Below is a small trained network, with its code and all its weights. Each question gives an input and a class and asks what happens when units are switched off, that is, made to give their printed mean instead of their output.

import numpy as np


def w(rows, s, z=0):
    codes = np.array(rows[::2]) - 128.0
    scale = np.full(codes.shape[1], s)
    scale[-1] = z or s
    return codes * scale


def f(y):
    return np.maximum(y, 0)


def log_softmax(a):
    a = a - a.max(-1, keepdims=True)
    return a - np.log(np.exp(a).sum(-1, keepdims=True))


def net(x, mask):
    res = np.array(x, float).reshape(1, 6) / 4 @ E
    y = f(res @ A[0][:, :-1].T + A[0][:, -1])
    res = res + np.where(mask, y, B[0][:, -1]) @ B[0][:, :-1]
    return log_softmax(res[-1] @ U[:, :-1].T + U[:, -1])


A, B = {}, {}
E = w([
[206,52,160,144],'x0',
[190,215,71,255],'x1',
[171,120,132,149],'x2',
[60,122,172,199],'x3',
[121,127,108,59],'x4',
[31,139,119,37],'x5',
],0.0068)
A[0] = w([
[193,154,107,215,253],'neuron 0',
[48,154,147,68,194],'neuron 1',
[176,188,84,125,253],'neuron 2',
[170,142,92,137,253],'neuron 3',
[160,156,228,139,9],'neuron 4',
[65,223,88,21,253],'neuron 5',
[80,74,2,106,3],'neuron 6',
[178,202,189,76,252],'neuron 7',
[90,94,168,214,252],'neuron 8',
[129,157,210,165,105],'neuron 9',
],0.0092,0.0022)
B[0] = w([
[78,188,165,228,255],'neuron 0',
[185,213,60,126,214],'neuron 1',
[28,59,11,150,200],'neuron 2',
[29,172,125,242,188],'neuron 3',
[102,137,154,129,145],'neuron 4',
[94,124,65,61,244],'neuron 5',
[120,104,161,135,154],'neuron 6',
[134,23,54,185,168],'neuron 7',
[224,216,151,3,211],'neuron 8',
[126,134,221,106,164],'neuron 9',
],0.0059,0.0076)
U = w([
[93,55,158,207,3],'0',
[254,134,225,100,109],'1',
[107,46,57,202,148],'2',
[48,103,46,136,165],'3',
[139,172,192,194,243],'4',
],0.0083,0.0021)

Each question gives the input, the list of numbers given to net, and the class t.
The units are the neurons (one row each of A and B). Each row of codes is followed by its name. A weight is (code - 128) times the scale printed after its matrix; where a second scale follows, it is the last column's (A, B and U).
mask holds one flag per neuron, in row order. A switched-off neuron (its flag False) gives its mean, the last column of its row in B, instead of its output. The means were averaged over made-up inputs and are rounded, as every weight is.
A unit's drop is (log p(t) with every unit on - log p(t) with that unit switched off) / (log p(t) with every unit on - log p(t) with every unit switched off).
The circuit of an input: a set's keep is (log p(t) with only the set's units on - log p(t) with every unit switched off) / (log p(t) with every unit on - log p(t) with every unit switched off). Starting from all 10 units, units are removed one at a time, each time the one whose removal leaves the highest keep (on an exact tie, the one counted first), for as long as the keep stays at least 0.8.
circuit, biggest first: the units of the circuit, biggest drop first
drop of u: that unit's drop, to one decimal
input [6,-4,6,6,3,-6], class 1: circuit, biggest first -> [neuron 8; neuron 2]
input [-6,7,6,-7,2,-6], class 2: circuit, biggest first -> [neuron 2; neuron 7]
input [8,-6,8,8,-4,-3], class 1: circuit, biggest first -> [neuron 8]
input [2,-4,-1,3,-4,5], class 1: circuit, biggest first -> [neuron 2; neuron 3; neuron 0]
input [-1,-8,0,1,-1,-2], class 1: circuit, biggest first -> [neuron 2; neuron 3]
input [6,0,8,-8,-4,-3], class 2: circuit, biggest first -> [neuron 2; neuron 8]
input [0,-6,5,1,-3,0], class 1: drop of neuron 2 -> 0.4
input [1,-1,0,4,-1,3], class 1: drop of neuron 2 -> 0.3
input [0,-2,2,7,5,-1], class 1: drop of neuron 0 -> 0.2
input [5,-8,3,8,5,-6], class 1: drop of neuron 8 -> 0.2
